In the rows, zero is written as 128.
Rows lie near named flat spaces through zero. A row that begins with a name and a colon came from that space; any other row is followed by the name of its block's space that it lies nearest.
z214_z102: [ 98 150  77 158 114 120 117 129 136  68 135  99 128 168 181 130 156 140
  85 159 134 151 124 115 156 143 116]
z132_z373: [119 118 165 162 105 123  91  78 122  92  89 147 105 114 205 160 100 148
 146 146 102 150 135 125 121 171  80]
z467_z366: [ 82 160 139 152 105 136 118 134 115  88 162 140 186 182 120 101 116 162
  66 181 183 157 152 111 125 110 142]
z214_z102: [116 123 173 111 112 146 149 102  96 140  81 159 125 111 109 107  90 134
 108 140 130  96 134 129 136 110 114]
z861_z93: [129  93 116 163 125 146 125 135 120  76 137 124 123 120 150 115 144 156
 135 119 106 121 154 124 157 176  97]
z214_z102: [118 154  98 133 124  96 107 102 129 122 156 129 118 152 145 138 124 130
 122 130 143 156 112 130 116 111 165]
z132_z373: [136 105 162 111 112 118  95 109  94 135  79 162 113  92 150 120 115 136
 131 104  89 109 127 148 108 157  90]
z132_z373: [170 162 141  88 157 116 148 136 142 176  81  93 113 114 133 172 102  94
 142 124 135 130 116 142 124 122 109]
z132_z373: [ 95 101 114 116 100 135 162 132  88 138  67 155 110 101 145  59 162 125
  99 129  94  91  91 146 127 117  90]
z993_z810: [140  77 131 126 155 138 152 118 174 112 123  71 112 114  48 130 142 114
 175 107  41  99 198 158 167 158 142]
z132_z373: [ 88 130  67 128 111 120 125  96 111 122 120 165 139 127  91 102 169 130
  99 112 105 100 114 136 101  76 176]
z861_z93: [115 121 112 173 160 140 180 191 170 125 153 105 116 127 189 131 186 155
 218  80  91 123 143 112 125 119 128]
z993_z810: [ 76 192  12 124 142  45 104  91 150  86 137  58 127 209 139 115 177 134
  66 144 107 170 131 183 119 109 184]
z993_z810: [ 78  94 149 170 121 183 182 139 112 113 173 178 146 136 109  63 138 179
 132 130 164  89 140  92 152  91 151]
z214_z102: [ 98 129  87 144 127  97 115 157 132  88 158  77 122 181 192  76 169 144
  79 164 144 172 106 150 154 180  94]
z214_z102: [182 105 130 124 157 145 144 202 131 165 156 115 193  98  52 111 149 112
 158 114 133 152 154 159  76 151 110]
z861_z93: [157 107 147 146 133 160 112 137 105  97 109 156 129  93 152 153 118 161
 146  86 116  92 160 107 143 163  89]
z861_z93: [176 125 160 147 137 142  89 146 110 109 122 146 167 100 139 166 102 153
 147 110 134 147 169 129  97 178  82]
z214_z102: [139 113  94 138 143 152 156 133 140 110 131  98 107 130 135 130 143 121
 114 139 147 111 113 114 182 147 110]
z214_z102: [ 90 114 146 157  92 121  97 146 126  71 122 123 130 146 191 106 150 153
 116 146  85 147 149 123 137 172  87]
z132_z373: [145 163  76  76 144 159 119 177 150 160 141 111 170 153  74 155 168  74
  28 151 219  90  64  82 158  93 143]
z833_z412: [149 124 120 125 135 123 137 138 136 116 142  97  94 131 144 137 121 122
 145 116 117 128 133 122 168 148 127]
z861_z93: [ 86  74 154 173 115 145  74 156 161  57 164 116 131 155 189 114 178 167
 125 134  94 125 151 102 167 208  86]
z214_z102: [175 161 114 106 143 128 123  82 118 157  75 147 134  89  91 199  92 103
 138 107 131 113 131 135  94  96 142]
z993_z810: [136 150 114 114 160 105 131 113 143 147 115 106 141 133  97 144 126 127
 140 114 117 134 150 163 100 114 150]
z993_z810: [129 185  90 127 152 120 175 132 111 132 116  90 172 165 107 106 108 133
  67 185 203 170 130 162 118 109 118]
z467_z366: [122 180 108 120 148  94 169 163 147 116 168  35 105 204 173 105 109 125
  94 180 186 185 119 137 187 139 127]
z861_z93: [127 121  70 160 145 111 142 152 114  69 108  88  90 133 226 106 168 170
 134  98  92 128 137 149 164 187  71]
z467_z366: [142 116 150 128 138 152 147 113 117 131 102 140 129 105 106 134 104 137
 137 121 128 102 149 129 137 129 115]
z467_z366: [ 32 156  88 164 128 141 140  80 118 117 150 198 172 170 118  91 165 187
  82 134 181  96 113 109  92  34 200]
z833_z412: [ 66 149 149 103  78  98 110 119 132 148 168 159 114 167 120  98 128 111
 112 140 121 130  99 100 120  56 207]
z132_z373: [ 93  68  70 149 107 145 156 204 138  99 164  98 118 138 150  40 228 116
 105 142 100 122  88 122 169 165  94]
z467_z366: [100 142  74 130 144  91 146 116 135 140 137 117 117 145 133 101 165 136
 141 108 108 136 116 161 101  96 167]
z861_z93: [227 119 132 138 155 141 130 130 103 159 169 150 129  75 103 173  72 121
 190  97 178 159 128 128 101 150 126]
z833_z412: [110 144 111 104 141 124  98 130 133 164 134 160 159 137 109 131 162 126
  96 111 160 103  92 122  90  90 159]
z993_z810: [130 156 182 117 148 129 143 148 118 201 180 177 170 135  97 115  92 146
 156 119 205 146 117 123  66  68 176]
z993_z810: [167  71 141 138  92 157 142 176  94  90 151 132 100  89 122  95 119 123
 153 106  86 114 152 106 182 177  94]
z132_z373: [110 124 113 130 123 128 166 146 126 146 127 118 114 134 153  88 149 116
 118 153 145 138  85 132 134 119 112]
z467_z366: [116  76 165 126  96 127  86  94 135 124 137 149 118 112  94 116 124 111
 136 139  84 128 132 132 125 153 134]
z861_z93: [109 137 182  74 106 129 106 164 107 171 126 155 121 145 155  94 120 116
  70 139 178 101  68  99 146 115 114]
z833_z412: [104 119 150 125 102 144 119 100 105 131 120 179 165 118  65 108 115 133
 104 139 127 110 144 126 100  94 153]
z132_z373: [151 111 185 111 141 145  86 194 127 131 111 119 161 122 161 129 138 139
 105 126 143 122 134 126 129 200  46]
z132_z373: [147 137 132 116 166 128 127 175 155 170 127 107 140 128 160 146 156 118
 140 119 157 135  95 131 108 143  98]
z833_z412: [176  82 128 132 125 169 103 181  99  69 150 131 130 103 118 125 133 151
 116  81 114  80 172  97 193 198  87]
z467_z366: [ 77 176  63 123  93  67  78 152 130  93 126  96 140 186 199 105 188 119
  56 161 111 180  92 144 105 133 121]
z833_z412: [146 125 159 121  91  88  86  28  65  92  91 156 111 107  90 126  35 146
 122 132  79 153 191 180 111 152 135]
z833_z412: [149 142 136 123 154  95 120  34 122 154  85 135 131 105  81 161  74 131
 158 128 110 153 159 192  68 119 148]
z861_z93: [ 78 130 137 151 108 163 138 127 172 126 173 140 124 162 147 142 148 115
 115 171 177 120  83  57 163  85 163]
z993_z810: [145  80  89 146 141 180 156 106 117 103 115 118 146 109  69 104 140 121
  75 168 164 105 123 137 170 167  86]
z833_z412: [117 144  63 133 153 144 153 146 147  93 111  72 168 158  92 120 171 125
  63 160 144 120 146 143 156 136 113]
z467_z366: [129 152  85 122 138 126 134 148 153 171 147 131 132 133 144 149 167  95
 126 131 169 138  60 107 102  88 150]
z214_z102: [ 94 121 163 129  95 165 121 183 128 128 134 154 171 140 136 101 157 122
  82 165 158 118 104  85 129 121 100]
z861_z93: [128 124 183 104 105 164 124 112 129 173 145 183 141 114  67 147  92  98
 120 143 172  99 103  79 126  73 170]
z993_z810: [127  58 183 145 128 145 118  94 109 175  91 212 129  50 121 110 135 147
 203  85  78 103 121 156  49 137 103]
z467_z366: [ 95 137 126 136 128 111 134 116 132 110 155 108 119 170 144  97 123 147
 106 154 147 146 129 135 151 129 143]
z214_z102: [123  79 127 141 147 128 133 196 155 139 212 103 124 145 138  72 179 136
 158 116 135 145 111 131 141 168 126]
z861_z93: [ 75 165 128  67 132  88  90 122 154 156 119  96 105 195 167 113 151 108
  39 159 167 113  60 126 160 115 141]
z993_z810: [185 121 124 140 136 111 116  82  89 136 104 162 143  69  82 154  84 138
 186  89  90 153 175 179  55 137 131]
z214_z102: [150 169  80 135 153 134 150 154 138 123 119 100 189 132  77 156 143 120
 118 132 137 146 164 144  95 106 137]
z214_z102: [126 149 126 106 145  92 104 145 149 141 109  92 126 146 160 138 147 121
 124 124 109 146 122 155 111 148 111]
z132_z373: [151 160 156 109 159 129 195 131 129 192 147 118 114 134 109 127  74 118
 159 137 194 141 112 128 129  78 159]
z833_z412: [123 147 104 145 126 111 129 116 135  96 126  94 124 150 151 137 124 130
 118 154 124 162 141 139 138 143 120]
z861_z93: [146 130 123 114 150 160 152 135 105 123 112 123 191 125  26 107 113 138
  76 141 159 104 177 151 131 125 122]
z132_z373: [107 168  86 140 166 110 109 129 158 150 193 140 187 166  87 144 161 149
 132 110 174 148 132 133  63  73 208]
z214_z102: [171 168 111 103 119 110 120   5  95 136  64 153  79  95 105 205  37 100
 120 130 137 118 119 133 132  90 160]
z993_z810: [145 115 133 128 108 125 115 161  84 128 140 178 112  96 161 112 131 149
 160  66 104 108 125 112 114 127 127]
z467_z366: [141 133 129 126 132 137 159 112 112 149 127 157 151 103  51 128 105 129
 160 104 115 115 165 140  93  77 174]
z993_z810: [115 122 150  99 118 132 103 174 131 174 160 149 125 143 167 104 153 108
  91 142 190 123  44  95 132 127 116]
z833_z412: [135 110 123 123 129 120 104 113 118 117 181 148 143 129  48 114 118 144
 140  91 110 115 174 137 121 117 192]
z132_z373: [103 161 127  91 113  93 132 109  91 168  84 146 142 136 117  85 117 119
  80 152 140 141  99 171  80  91 130]
z467_z366: [162 123 143 108 113 100 122 102 113 162 156 151  81 102 113 139  84 105
 182  96 109 140 116 129 116 107 174]
z833_z412: [133 114 131 158 131 172 136 104 133 129 142 169 164 106  77 155 121 132
 143 133 154 116 140 104 107 102 149]
z833_z412: [102 140 116 153 115 100 127 121 127 121 162 129 137 152 143 103 131 140
 138 149 132 179 127 145  95 117 150]
z833_z412: [129 160  72 116 187  84 142 137 182 140 145  46 126 169 119 141 164 121
 142 117 117 152 140 173 124 128 159]
z467_z366: [138 173 127 131 153 147 175 132 107 133 120 130 134 141 147 138  91 155
 113 132 200 118 129 111 148  96 127]
z861_z93: [153  74 163 147  93 146 120 103  91 107 109 180 123  62  86 124  99 136
 184  93  50 112 181 135 108 146 120]
z467_z366: [106  87 149 154 131 172 127 120 140 120 135 164 182 111  56 117 150 147
 137 127 114  99 167 124 102 121 138]
z993_z810: [130 120  99 142 146 118 118  68 136 113  96 126 132 111  96 153 132 136
 146 114  85 123 160 164 102 132 139]
[107 159 100 148 120 135 161  94 133 112  80 135 127 120 131 160 130 129
 140 128  98 114 145 119 118  76 147]
z861_z93
[ 95 151 109 110  86  60 109 104  85 107 139 117  98 169 154  63 107 133
  81 154 113 174 117 167 130 129 146]
z833_z412
[116 118  96 150 106 103 135 137  85  97 156 150 121 124 135  73 139 162
 150  92  86 140 154 150 109 124 149]
z993_z810
[199 119 138  91 151 107  75  37  70 141  66 165 108  70  89 169  54 139
 123  80 120 101 149 179 105 165 112]
z833_z412
[108  78 118 167  85  92  64  78 119  76 140 149  84 114 185 117 144 142
 160 119  49 161 127 146 114 185 116]
z132_z373
[188 151  58 150 109 101  61  57  93  71 166 150 130 114  91 197  80 126
 124 109 131 168 160 128 111 138 178]
z993_z810
[144 134 143 134 130 100 105 126 147 114 124  90 116 135 161 153 114 122
 153 138  98 173 148 148 122 170 106]
z132_z373
[117 105 159 140  97 130 113 130 110 107  97 159 116  99 160 123 130 144
 159 101  62 113 151 123 116 141 104]
z861_z93
[167 149  87 104 170 111 176 173 169 168 132  48  92 137 150 146 148  82
 151 129 143 148  89 140 155 134 118]
z467_z366
[143 128 131 128 139 101 110 145 135 138 133 120  97 121 192 142 137 134
 172  93 106 142 114 134 116 152 114]
z861_z93
[173 121  93 149 153 133 165 108 122 100 116  97 129 102  78 144 106 134
 165 111  95 135 191 162 134 145 129]
z214_z102
[123 151 145  98 146 122 124 110 133 166  80 145 119 118 140 156 125 127
 132 101 124  91 114 129 109  96 134]
z214_z102
[107  96 119  86 152 116 114 157 168 171 130  95 115 143 123  93 195  98
 101 127 121 102  73 147 140 150 116]
z993_z810
[124 129 142 159 135 141 101 182 141  84 194 121 127 163 205 138 141 171
 133 112 165 133 135  78 171 166 115]
z467_z366
[132 112 116 107 126 112 141 167 121 137  98  92 115 122 149  85 158 109
 111 136  99 136 108 162 134 166  76]
z993_z810
[127 125  98 134 127 132 138 125 141 120 128 118 115 125 127 138 148 115
 132 125 115 119 119 119 142 120 137]
z132_z373
[148 101 129 135 142 160 166 108 119 176 152 173 125  92  81 122 115 119
 162 117 170 110  96 117 112  92 156]
z833_z412
[124 121 135 107 119 137 120  89 117 154 147 175 131 117  55 128 109 118
 122 113 141  94 122 114 120  77 191]
z833_z412
[ 94  87 124 135 107 131 110 116 151 104  92 114  93 123 173 118 174 113
 117 143  72 109 103 126 157 166  87]
z993_z810
[143 113 137 166 108 133 135 130 114 109 119 152 123  90 154 141 121 139
 191 107  79 147 155 126  98 136 112]
z861_z93
[ 74 197 118  97 143 105 162 135 145 143 109  88 153 195 116 105 132 130
  67 166 161 128 129 142 133  67 161]
z214_z102
[115 127 148 112 101 160 114 150 113 137  97 152 147 126 152 120 139 109
  59 170 174 110  75  95 140 133  78]
z214_z102
[181 166  34 135 165  81 110 101 106 114 110  93 142 122 133 156 129 131
 115 118 138 181 133 194  82 160 113]
z214_z102
[125 105 185 129 119 141 122 135 154 139 149 138 113 119 122 144 116 122
 177 115 101 116 143 101 139 125 145]
z993_z810
[161 166  74 142 123  98 122  43  84  95  98 135 124 113 106 163  70 135
 119 133 126 162 158 165 103 118 147]
z214_z102
[135  87 143 145 104 153 122 113 129 109 123 131 117 109 125 128 121 111
 124 161 120 134 120 117 152 165  94]
z993_z810
[137 113 129 131 123 113  83 202  81 152 155 178 125 115 252  83 170 160
 122  91 175 145  46 120  89 175  62]
z833_z412
[172 139 172 104 158 116  87 166 130 163 137 127 165 120 122 153 111 133
 144 105 149 148 144 146  84 160 106]
z861_z93
[141 124 135 128  87 128  94 141 101 124 136 152 117 120 181 127 119 109
  98 156 160 156  74 102 131 154  91]
z993_z810
[119 122 153 144 116 143 132 120 127 122 133 148 128 123 134 133 114 137
 143 134 131 126 135 109 129 120 131]
z993_z810

Rows lie near named flat spaces through zero. A row that begins with a name and a colon came from that space; any other row is followed by the name of its block's space that it lies nearest.
z845_z496: [ 91 129 150 119 142 134 130  75  77 144 165  86 132 130 147 186 105  71
 129  61 106 158 144 123 102  63 120]
z238_z539: [138 110 117 133 142 129  89 189 209  47 124 122 127 117 100 109 139 154
 108  74 164 172  99 129  81 124 143]
z458_z553: [139 125 142 125 130 137 106 128 218  79 117 103 127 103 143  91  91 108
 107  88 173 132  97 127  98  90 152]
z458_z553: [169 125 152 152  55 125 164 108  95 188 140  99 143 172 128 105 135 135
 168 216 121  98 154 204 135 155 138]
z238_z539: [140 110 163 116 184 174 115 115  91 200 131 192 112  81 151 149 127 119
  86 125 116 112 110 148 142 123  89]
z632_z766: [ 93 118 138 121 121 109 124 120 115 101 105 124 175 133 126 112 105 128
 106  80 154 136 142 138 114 127 179]
z845_z496: [161 148 123 138 119 125 147 169 148 118 147 115 154 139 115 119 122 128
 127 119 155 164 129 151 129 146 118]
z458_z553: [128 126 156 139 108 104 121 129  79 157 130 103 143 156 126 135 129 129
 117 126 118 137 156 196 128 122 126]
z238_z539: [135 137 162 143 115  89 101 175 123  97 113  59 125 147 172 107  89 119
 132 131  94 122 111 146 126 108 157]
z845_z496: [128 113 120 117 144 129 118 162 130 127 137 155 139 133  92 127 142 136
 111 109 144 140 131 125 119 162 132]
z632_z766: [126 130 119 111 148 158 143  86 146 160 144 165 139 102 117 126 111  89
 103 100 160 128 121 103 142 126 123]
z632_z766: [158 175 124 131 126 128 148 117 195 114 114 121 137 103 150  97  94 113
 106 119 180 137 122 140 155 104 104]
z845_z496: [129  84 133 100 134 138 101 174 182  84 147 134 129 144  61 137 164 155
 126  85 192 144 153 152  35 144 131]
z845_z496: [ 85  95 143 144  89 117 110  96 111  68 121  57 114 152 150 152 141 146
 182 120  86 130 134 130  59  72 172]
z645_z767: [ 84 107  87 132 120 134 141  83  43 151 165 142 106 159  79 209 206 150
 174 135  73 155 168 106 112 131  97]
z458_z553: [129  95 131 128  69 101 123 150 137 113 153  82 153 193  68 108 141 129
 153 132 153 130 159 164  78 161 179]
z632_z766: [155 161 144 138 125 136 143 118 171 110 114 111 133 105 160 122 113 136
 119 117 169 147 132 174 122  84  93]
z632_z766: [107 127 155 127 152 115 111 132  63 147 119 127 131 125 153 153 120 127
 107 105  95 134 136 149 136 111 120]
z645_z767: [115 125 109 125 128 138 128 110 156  97 145 113 117 125 115 147 138 119
 143  99 136 150 126 101 101 103 125]
z645_z767: [101  96  82 132 120 157 134  97 144  94 138 156 120 123  89 146 176 153
 159 122 124 145 119  77  97 136 146]
z845_z496: [151 171 107 144 119 106 149 150 125 131 153 105 142 150 110 138 130 117
 123 114 136 179 144 150 158 131  90]
z458_z553: [124  97 176  84 177 185 132 114 134 149 116 184 133  77 156 139 111 129
 116 116 170  81 128 122  78 123 126]
z645_z767: [138 157 138 137 160  97  78 152 170 115 110 106 112 105 152 100  83  93
  56  74 128 152  94 142 172  87 114]
z632_z766: [143 146  92 143 104 146 176  96 114 155 121 162 117 125 133 127 159 157
 172 211 108 102 130 102 170 159 107]
z458_z553: [157 135 162 121 164 133  96 152 180 145 122 131 135  91 157  78  58  72
  56  86 155 123  79 136 157 115 142]
z238_z539: [114 162 133 168  96 100 136 123 120  53 123  22 128 140 199 140  94 116
 176 112  71 167 105 111 119  55 152]
z632_z766: [121 139 129 111 164 136 139 156 106 120 145 145 146 121 117 168 136 133
 119  81 148 165 149 128 108 129  95]
z645_z767: [110 117 102 101 158 161 147 125 108 124 161 157  97 125 102 199 180 147
 175 132 117 132 151  72  86 133  81]
z645_z767: [165 160 132 160 118 123 115 151 231  57 105  81 135  97 171  72  80 118
 104  96 159 165  73 142 135  81 144]
z632_z766: [ 97  99 139 113 152 131  94  97 108 161 121 152 118 113 131 119 108  94
  92 107 106  98 108 101 145 125 159]
z645_z767: [159 144 164  93 157 129 111 156 195 136 121 113 102 106 166  91  66  82
 109 140 159  67 107 104 130 119 124]
z645_z767: [121 126 129 111 141 133 124  98 110 173 134 151 105 126 116 148 142 119
 118 139 127 105 150 132 138 125  95]
z845_z496: [152  95 144 119 118 156 112 157 215  77 130 109 111 119 128  99 123 137
 155 139 161 104  99 115  58 125 160]
z238_z539: [108  82 134 118 177 157 102 117  53 209 136 212 124 105 110 141 143 116
  83 124  83 110 104 109 163 170 136]
z458_z553: [140  93 163 143  82 127 128 136 131 117  93 124 161 140 137  81 128 172
 138 166 149  99 131 193  96 151 186]
z238_z539: [ 91 111 119 104 126  85 117 177 104  97 121 131 175 167  80 116 125 136
 115  89 151 132 160 114 112 182 183]
z238_z539: [115 115 134 138 117 107 109 163 133  73 122  91 145 145 127 121 123 140
 133  96 123 154 121 134  95 122 166]
z645_z767: [120 124 128  92 184 142 104 132 161 136 119 182 116  91 113 130 123 119
  77  86 170 117 127 109 128 129 103]
z458_z553: [151 157 131 155 100  96 133 130  99 167 140  89 127 157 138 115 111 101
 124 156  93 135 127 160 182 128 118]
z845_z496: [134 137 123 155 109  99 114 164 114  98 143  73 115 160 124 148 147 141
 149 125  92 169 131 152 117 112 115]
z458_z553: [118 127 168 133 104 121 147  90  45 180 101 113 119 137 195 131 111 133
 167 211  65  56 139 138 152 124 144]
z845_z496: [143 129 118 162 112 139 128 150 169  65 132  87 130 119 155 113 117 132
 156 121 106 164  77 104 111 106 158]
z845_z496: [104  90 120 109 137 135 103 126 146 110 109 167 119 122  95 124 159 160
 120 123 148 107 136 118  97 146 145]
z458_z553: [123  94 125 107 174 135  84 168 149 136 143 183 149 117  59 120 137 118
  50  44 176 166 122 145 115 160 133]
z458_z553: [157 168 162 147 149 106 112 154 122 152 114 105 137 109 182 101  69  92
  72 108 114 144  98 167 188 102 114]
z845_z496: [122 111  98 155  81 145 150 124 199  28 114 101 162 123 133  85 121 151
 176 122 146 151  86  81  87 129 211]
z238_z539: [100 141 126 124 165 151 133  61 106 163 128 150 130  82 171 133  80  66
  94  90 102 126  92  71 179  91 137]
z632_z766: [125 139 148 123 161  99  77 157 150 117 111 102 103 113 160 106  82  92
  83  99 107 116  95 112 154 100 135]
z632_z766: [146 118 122 126 108 116 119 161 153 116 141 117 121 158  82 127 160 152
 138 139 153 136 152 162  99 149 115]
z845_z496: [135 163  89 160 128 102 131 171 121  88 168  93 146 153  88 166 154 130
 119  59 124 243 137 150 135 114  87]
z645_z767: [125 121 160 128 131 139 129 100  77 171 135 115 108 126 164 154 122 113
 144 154  86 102 130 140 127 103 115]
z238_z539: [141 116 136 137 140 174 117  88 192 114 124 137 109  79 153 117 117 117
 114 107 146 135  85 126 109  79 125]
z238_z539: [127 132 187 101 151 118 127 150  96 148 115 125 160 125 155 131  89 119
  98 100 161 112 158 179 109 122 126]
z632_z766: [ 93  88 125 133  99 140 145  90  77 133 127 141 158 144 114 135 147 144
 157 137 112 120 139 121 103 149 182]
z645_z767: [151 159 122 112 112 110 171 173 142 113 135 128 176 156  93 124 132 150
 135 124 202 148 182 164 113 170 110]
z645_z767: [125 132 105 157  90 117 116  80 169 110 130  91 113 135 120 108 128 110
 128 121 120 147 110 132 141  90 143]
z458_z553: [121 132 126 130 129 145 136 126 183  51  86 123 124  92 175 111 117 162
 156 135 141 112 102  89  99 102 151]
z238_z539: [111  78 166 122 114 109 108 149  34 186 122 142 145 166 114 122 137 141
 125 165  88  84 149 167 124 183 174]
z632_z766: [141 142 116  95 205 198 149  94 144 181 162 207 100  63 127 178 136  97
 102  99 155 136 117  83 139 112  44]
z238_z539: [122 139 105  79 172  98 111 227 194  58 117 160 157 134  65 114 129 152
  90  62 219 147 158 102  99 181 125]
[121  92 140 129 115 110  93 160 112 121 141 103 115 162  99 133 149 137
 137 129 104 127 134 147  93 140 149]
z632_z766
[178 164 176 119 136 126 125 165 213 111 139  61 140 111 184  77  27  52
 103  97 172 122  88 132 126  91 144]
z458_z553
[160 134 197 115 115 139 135 113 122 180 152  55  96 135 204 120  58  56
 166 186  93  53 111 124 118  92 136]
z845_z496
[129 178  65 165 121 127 162  99 116 110 118 137  96 115 148 158 171 165
 166 172  76 159 119  87 188 111  70]
z458_z553
[151 148 107 138 147 148 139 116 135 160 141 164 117 105 119 138 143 125
 106 128 132 153 118 133 166 128  78]
z458_z553
[127 144 123 169  95  86 117 145 106  95 106  93 146 153 126 125 148 169
 119 116 114 180 143 198 139 112 126]
z458_z553
[161 175 136 115 163 162 163  84 130 201 142 168 115  87 151 154 118 101
  99 132 160 128 143 153 170 100  37]
z238_z539
[125 158 161 103 122 127 157  37  92 218  98 146 112 113 178 126  99 103
 121 189 138  42 171 155 177 103  92]
z845_z496
[130 117 156 154 123 125  89 123 161  98 116  77 120 109 177  93  79  95
 108  99  99 136  69 130 126  76 175]
z238_z539
[119 100 114 105 136 166 120  99 218  85 116 158 118  94 109 109 134 136
 128 108 187 109 113  91  79 117 148]
z845_z496
[135 145 132 115 165 133 140 149  80 172 167 144 135 132 111 176 134 106
 109  95 127 164 151 139 139 134  74]
z632_z766
[104  69 125 161  64 131 113  77 108 128 128 103 133 156 114 100 143 130
 158 157  81 113 104 132 110 132 214]
z238_z539
[134  75 126 110  88 140 108  90 183 165 160 120 112 156  73  80 117  74
 133 155 148  71 114 105 108 158 190]
z458_z553
[134 130 124 159 124  98 119 211 122  71  98 126 187 134 134  82 109 161
 103 101 124 173  96 141 147 171 187]
z645_z767
[131 108 133 133 158 141 115 195 114  99 173 121 164 133  97 156 130 118
 109  42 132 211 111 135  86 137 136]
z845_z496
[ 97 139  85  82 194  88 103 212 113 116 132 176 131 139  76 134 126 115
  89  87 128 127 136  35 168 202 127]
z632_z766
[117 102 121 118 126 118 111 192 159  56 157  87 145 157  93 131 125 121
 149  77 139 162 119  93  63 143 174]
z632_z766
[154 164 103 126 121  94 131 196 192  70 117 107 129 144 111 104 129 153
 133 133 166 142 137 124 131 149 112]
z632_z766
[108 121 163 151 128 123 119 114  59 138 130  92 147 128 175 144  99 106
 122  98  74 151 111 150 131  91 155]
z238_z539
[160 159 146 128 167 178 148  96 167 152 100 165 104  50 215 107  83 110
 115 162 126  88  74  94 173  95  99]
z458_z553
[125 108 134 102 151 155 116 105 165 140 104 181 111  94 125 113 133 140
 108 137 163  83 125 119 118 133 124]
z845_z496
[ 91  92  82 127 114 103 125 179  89  88 147 153 178 180  25 149 192 176
 131  79 146 191 168 131  91 199 162]
z238_z539
